Below is a small trained network, with its code and all its weights. Each question gives an input and a target symbol and asks what happens when units are switched off, that is, made to give their printed mean instead of their output.

import numpy as np


def w(rows, s, z=0):
    codes = np.array(rows[::2]) - 128.0
    scale = np.full(codes.shape[1], s)
    scale[-1] = z or s
    return codes * scale


def norm(h):
    return h / np.sqrt((h * h).mean(-1, keepdims=True) + 1e-5)


def f(y):
    return y / 2 * (1 + np.tanh(0.7978845608 * (y + 0.044715 * y**3)))


def softmax(a):
    e = np.exp(a - a.max(-1, keepdims=True))
    return e / e.sum(-1, keepdims=True)


def log_softmax(a):
    a = a - a.max(-1, keepdims=True)
    return a - np.log(np.exp(a).sum(-1, keepdims=True))


def net(x, mask):
    ids = ['ΔΘΞΣΩαβεηλμπψ'.index(c) for c in x.split()]
    T = len(ids)
    res = E[ids] + P[:T]
    u = 0
    for l in range(2):
        q, k, v = (norm(res) @ M[l].T for M in (Q, K, V))
        z = softmax(np.where(np.tri(T) > 0, q @ k.T / 3**0.5, -1e9)) @ v
        res = res + np.where(mask[u], z, O[l][:, -1]) @ O[l][:, :-1]
        u += 1
        y = f(norm(res) @ A[l][:, :-1].T + A[l][:, -1])
        res = res + np.where(mask[u : u + 8], y, B[l][:, -1]) @ B[l][:, :-1]
        u += 8
    return log_softmax(norm(res)[-1] @ U[:, :-1].T + U[:, -1])


Q, K, V, O, A, B = {}, {}, {}, {}, {}, {}
E = w([
[226,154,31,174],'Δ',
[239,117,123,238],'Θ',
[210,97,28,195],'Ξ',
[228,115,149,236],'Σ',
[183,136,2,127],'Ω',
[188,54,174,238],'α',
[156,177,29,72],'β',
[128,93,7,89],'ε',
[135,27,19,147],'η',
[61,101,71,38],'λ',
[38,91,142,45],'μ',
[80,12,192,152],'π',
[98,164,119,27],'ψ',
],0.0084)
P = w([
[152,120,111,129],'0',
[140,140,124,128],'1',
[216,82,75,128],'2',
[113,140,122,128],'3',
[248,44,68,109],'4',
[107,152,131,138],'5',
[252,33,67,99],'6',
[102,162,133,144],'7',
[241,38,72,96],'8',
[97,172,137,149],'9',
[213,55,90,96],'10',
[93,184,137,155],'11',
[207,55,90,104],'12',
[33,98,87,201],'13',
],0.015)
Q[0] = w([
[179,130,102,152],'0.h1',
[15,130,94,254],'0.h1',
[204,108,223,79],'0.h1',
],0.015)
K[0] = w([
[72,119,157,90],'0.h1',
[3,249,84,231],'0.h1',
[209,29,49,34],'0.h1',
],0.011)
V[0] = w([
[110,173,3,117],'0.h1',
[240,223,174,116],'0.h1',
[123,161,178,4],'0.h1',
],0.029)
O[0] = w([
[6,143,103,75,245],'0.h1',
[127,237,255,154,128],'0.h1',
[200,113,206,25,3],'0.h1',
],0.024,0.012)
A[0] = w([
[73,118,79,175,205],'0.n1',
[84,3,199,168,143],'0.n2',
[159,111,176,158,234],'0.n3',
[178,173,87,131,253],'0.n4',
[51,123,164,67,155],'0.n5',
[127,146,87,137,144],'0.n6',
[98,89,176,124,109],'0.n7',
[156,102,144,46,198],'0.n8',
],0.021,0.0056)
B[0] = w([
[201,182,125,53,249],'0.n1',
[253,180,93,142,138],'0.n2',
[203,188,130,45,133],'0.n3',
[240,171,199,90,150],'0.n4',
[213,153,92,33,194],'0.n5',
[144,134,93,74,161],'0.n6',
[135,195,106,118,130],'0.n7',
[144,144,237,143,162],'0.n8',
],0.015,0.019)
Q[1] = w([
[2,119,201,166],'1.h1',
[156,246,150,81],'1.h1',
[198,98,221,29],'1.h1',
],0.0074)
K[1] = w([
[2,95,234,224],'1.h1',
[183,226,204,96],'1.h1',
[162,55,207,91],'1.h1',
],0.0071)
V[1] = w([
[151,91,193,8],'1.h1',
[106,48,52,87],'1.h1',
[52,213,111,62],'1.h1',
],0.013)
O[1] = w([
[109,176,70,240,136],'1.h1',
[143,204,192,155,150],'1.h1',
[249,57,149,160,254],'1.h1',
],0.011,0.0079)
A[1] = w([
[95,121,240,61,4],'1.n1',
[172,7,129,126,140],'1.n2',
[188,158,85,114,209],'1.n3',
[188,11,104,87,223],'1.n4',
[115,104,127,132,18],'1.n5',
[77,80,162,129,75],'1.n6',
[7,144,168,142,3],'1.n7',
[80,52,166,169,97],'1.n8',
],0.018,0.0025)
B[1] = w([
[232,215,97,114,154],'1.n1',
[96,111,249,236,152],'1.n2',
[151,168,40,48,247],'1.n3',
[130,19,250,164,203],'1.n4',
[154,165,82,152,116],'1.n5',
[79,151,74,111,121],'1.n6',
[13,73,195,168,159],'1.n7',
[123,90,29,89,122],'1.n8',
],0.02,0.012)
U = w([
[9,136,175,119,193],'Δ',
[98,154,166,192,162],'Θ',
[38,108,89,149,84],'Ξ',
[140,182,191,197,133],'Σ',
[43,120,123,84,36],'Ω',
[194,182,42,220,88],'α',
[79,175,164,48,88],'β',
[59,92,55,66,51],'ε',
[76,64,24,132,86],'η',
[99,25,124,2,138],'λ',
[148,60,231,95,252],'μ',
[220,32,91,178,181],'π',
[218,186,244,31,102],'ψ',
],0.0097,0.0025)

Each question gives the input, a string of symbols that net reads in full, and the target symbol t.
The units are the heads (3 rows each of Q, K, V and O) and the neurons (one row each of A and B). Each row of codes is followed by its name. A weight is (code - 128) times the scale printed after its matrix; where a second scale follows, it is the last column's (O, A, B and U).
mask holds one flag per unit, layer by layer, with each layer's heads first. A switched-off unit (its flag False) gives its mean, the last column of its rows in O or B, instead of its output. The means were averaged over made-up inputs and are rounded, as every weight is.
A unit's drop is (log p(t) with every unit on - log p(t) with that unit switched off) / (log p(t) with every unit on - log p(t) with every unit switched off).
The circuit of an input: a set's keep is (log p(t) with only the set's units on - log p(t) with every unit switched off) / (log p(t) with every unit on - log p(t) with every unit switched off). Starting from the 12 units with the biggest drops (on a tie, the unit counted first), units are removed one at a time, each time the one whose removal leaves the highest keep (on an exact tie, the one counted first), for as long as the keep stays at least 0.8.
units of the circuit, in order: the units of the circuit, biggest drop first
k most important neurons: the k neurons with the biggest drops, biggest first
k most important neurons of layer l: the k neurons of layer l with the biggest drops, biggest first
drop when u is switched off: that unit's drop, to one decimal
input β α Δ β π η π ε α, target π: 2 most important neurons	(1.n4 0.n5)
input Σ π ψ Σ β, target ψ: units of the circuit, in order	(0.h1)
input Θ α μ Ω ψ ψ μ α Δ α, target α: 3 most important neurons	(0.n5 0.n8 1.n4)
input π β λ ε λ Σ μ, target μ: 3 most important neurons	(1.n4 0.n1 1.n2)
input Δ ψ μ Ξ Δ, target μ: 2 most important neurons	(1.n4 1.n2)
input ψ λ η λ Ξ Σ ε ψ ψ η ψ α μ, target ψ: units of the circuit, in order	(0.h1 0.n8)
input Θ α ε λ α Δ, target λ: units of the circuit, in order	(0.h1 1.h1)
input α Δ β α Σ μ Ξ α, target μ: units of the circuit, in order	(0.h1 1.n4)
input λ Ω α ψ η η, target ψ: units of the circuit, in order	(0.h1 1.n1)
input α ε η Ξ λ η π μ Ξ, target π: 3 most important neurons	(1.n4 0.n5 1.n2)
input ε Ξ Δ α α Θ Δ Δ Ξ λ, target Δ: units of the circuit, in order	(0.h1 1.n7)
input Ω α λ Δ Δ π, target Δ: 2 most important neurons of layer 1	(1.n7 1.n3)
input β π ψ λ π ψ, target λ: units of the circuit, in order	(0.h1 1.n1)
input ψ Δ π λ, target Δ: units of the circuit, in order	(0.h1)
input ε Δ ε Ω, target Δ: 2 most important neurons of layer 1	(1.n7 1.n3)
input η α ψ α α β, target α: drop when 0.n2 is switched off	0.0
input β α α π Σ α, target π: drop when 0.h1 is switched off	0.7
input λ ε Δ, target λ: drop when 0.h1 is switched off	0.9
